[[-6.406, -4.142, 3.694, -6.164, -0.278, 2.570],
[0.087, 0.284, -0.754, 1.660, 3.297, 0.629],
[1.868, -0.276, 0.440, 6.008, 1.908, 2.774]] ==> 0.284

[[1.547, 3.949, 2.406, 2.953, 1.345, 1.701],
[-2.468, 4.158, 1.663, 0.189, -1.986, -2.600],
[-0.032, -5.826, -0.330, -3.289, -2.250, -1.699]] ==> 4.158

[[6.019, -1.050, -2.154, -1.477],
[0.478, -0.057, 0.052, -0.555],
[-1.681, -0.175, -1.167, -1.017]] ==> -0.057

[[0.465, -2.128, -5.774, 6.781, -5.998, -6.184],
[5.124, 5.559, 4.315, 1.785, 3.839, -4.123],
[3.617, 3.884, 3.477, 3.498, 3.925, -3.702]] ==> 5.559

[[-1.248, -5.684, -4.004, -2.927, -0.783, 0.593, -3.051],
[-5.391, -4.300, 0.175, -1.807, 0.393, -5.225, -3.862],
[-0.197, -2.262, -3.888, 1.412, -5.205, 0.790, 4.051]] ==> -4.300

[[-6.292, 0.918, 5.502, 4.527, -0.815],
[-5.419, -0.665, 2.059, 3.413, 0.776],
[-5.331, -1.089, 1.723, 3.074, 0.647]] ==> -0.665

[[-3.604, 2.578, 2.739, -5.034, 2.498, 1.825, 5.404],
[1.390, -3.030, 4.983, -1.616, -0.533, -1.290, 2.845],
[2.089, -4.160, 4.317, -3.530, 0.073, 0.637, -3.536]] ==> -3.030

[[-1.685, 3.264, -3.196, 2.641, 3.599, -2.737],
[-1.685, 0.884, 6.346, 2.641, 1.080, -0.399],
[1.684, -2.686, 4.756, -4.225, 1.080, 4.277]] ==> 0.884
---
[[3.150, -0.090, 1.477, -0.221, -0.113, 1.365],
[2.353, -0.247, 2.645, -2.047, -2.059, -0.022],
[-4.482, -3.338, -3.035, 1.368, 0.933, -5.568]]
-0.022

[[-6.535, -4.643, -0.136, 2.920, 0.317, -5.577, -4.516],
[-3.669, -5.885, 2.435, -4.443, -4.507, 3.590, -3.463]]
-3.463

[[-2.560, 1.444, -0.207, 0.901],
[6.106, 1.139, -3.927, -5.354]]
-5.354

[[4.054, -4.747, -5.327, 4.620, 3.989],
[-3.964, 3.002, 1.473, 1.653, 6.846]]
6.846

[[-3.249, 0.842, -1.699, 0.459, 5.434, -3.218],
[-4.191, -0.337, 1.661, -2.758, -3.738, -1.753],
[-6.942, 0.206, -0.624, -1.604, 6.604, -6.802]]
-1.753

[[-0.316, -3.209, -5.274, -5.212, -4.346, -1.513, 1.473],
[0.334, 2.564, 5.249, 4.889, 4.936, 2.099, -0.891],
[5.633, 4.492, 2.257, -0.975, -3.383, -5.236, -5.349]]
-0.891

[[-3.678, -2.193, -5.812, 3.293, 3.307, 0.246],
[-2.975, -6.692, -5.441, 3.561, 1.372, 2.887],
[1.265, -1.059, 6.530, -2.607, 0.576, -4.018]]
2.887

[[1.590, 1.237, 2.920, -2.302, 1.688],
[-5.300, -4.082, -2.867, 2.039, -0.696]]
-0.696
---
Input:
-883,-379,-421,-350,721
-349,395,-814,-323,-461
-165,-668,-14,-367,-475
Output: -323

Input:
88,92,61,50,34,30
90,92,81,89,29,16
Output: 29

Input:
-17,26,27,28,5,-20,-25
16,-23,-20,-25,-11,22,32
Output: 22

Input:
5,6,2,7
5,8,3,8
Output: 3

Input:
6656,7080,3128,7735
6843,6486,5668,9148
Output: 5668

Input:
570,555,774,701,265,631
569,603,573,608,855,577
417,327,991,585,905,210
Output: 855

Input:
58,123,90,65,193
208,158,143,230,89
73,146,89,68,151
Output: 230
---
Q: 39	51	147	129	23	87	203
A: 39
Q: 47	81	89	85	40	3	5
A: 47
Q: 24	-26	19	34
A: 24
Q: 35	247	155	160	70	119
A: 35
Q: 2464	3378	8578	3218	6747
A: 2464
Q: 85	199	1	54
A: 85
Q: 76	89	67	49	60	88	20
A: 76
---
[[3.464 6.917 4.025 3.844]
 [4.136 1.264 1.374 4.323]] -> 3.844, 4.136

[ 6.992  2.720  1.626 -6.527] -> -6.527, 6.992

[1.647 0.655 0.105 5.348] -> 5.348, 1.647

[-5.829  5.070  2.305  6.531  0.041] -> 0.041, -5.829

[[-3.571  6.039  5.487  4.199]
 [-6.204 -5.636  5.834  4.591]
 [-5.718 -5.461  5.912  5.759]] -> 4.199, -5.718

[-1.467 -0.106  0.267 -2.662  5.238  6.352] -> 6.352, -1.467

[[ 5.775 -5.843  4.134 -5.216 -4.930]
 [ 5.468 -3.094 -5.227 -5.098 -4.817]] -> -4.930, 5.468

[ 0.600  0.130 -3.027  4.366  5.601] -> 5.601, 0.600

[ 0.000 -1.199 -2.705  5.019  7.035] -> 7.035, 0.000
---
[-5.617, -2.040, 1.649, 5.658, -1.589, 0.252, 4.321]
-1.589
[-5.972, 5.138, -6.214, -5.605]
5.138
[-2.082, -3.003, 4.391, -1.138, -6.193]
4.391
[1.351, 0.309, -0.338, -0.053, 5.858, 1.169]
-0.053
[-1.511, 1.904, -2.090, -5.098]
1.904
[6.244, -1.950, 3.986, -4.164, 2.264]
3.986
---
Input:
[[-14.48 -10.00 -13.52  15.05   4.11   2.96   5.84]
 [ -4.00  -9.60  -8.38   9.28  -4.26  -4.48   2.37]]
Output: -8.38

Input: [ 14.9   5.1 -10.3   1.2 -15.4]
Output: 14.9

Input: [ 1.3  0.9  1.5 -1.7  1.7]
Output: 1.3

Input:
[[ 0.515  0.435 -0.319 -2.051 -1.159]
 [ 1.171  0.445 -0.535 -2.100 -0.556]]
Output: 1.171

Input:
[[-0.39 -0.54  1.31 -1.23]
 [ 0.84 -0.01  1.43 -1.20]]
Output: -1.23

Input: [  4.50  18.35 -15.40 -13.86  10.30]
Output: 4.50
---
[15 94 69 35] --> 69

[[531 401 402 431 918 899 402]
 [516 421 226 476 171 458 557]] --> 401

[[8019 9108 7764 9187 6765 8530]
 [3811 3958 3442 1639 3631 4293]] --> 3631

[-28 -10  -7  32 -42] --> -10

[[-49  42  -3 -19 -21]
 [  1 -12 -32  -4  -6]] --> -21

[ 66 795 169 312] --> 312

[[  85 -886 -485  -89  477 -176]
 [-174  735  489   86 -606    9]
 [-168  777  475   65 -594   60]] --> -594
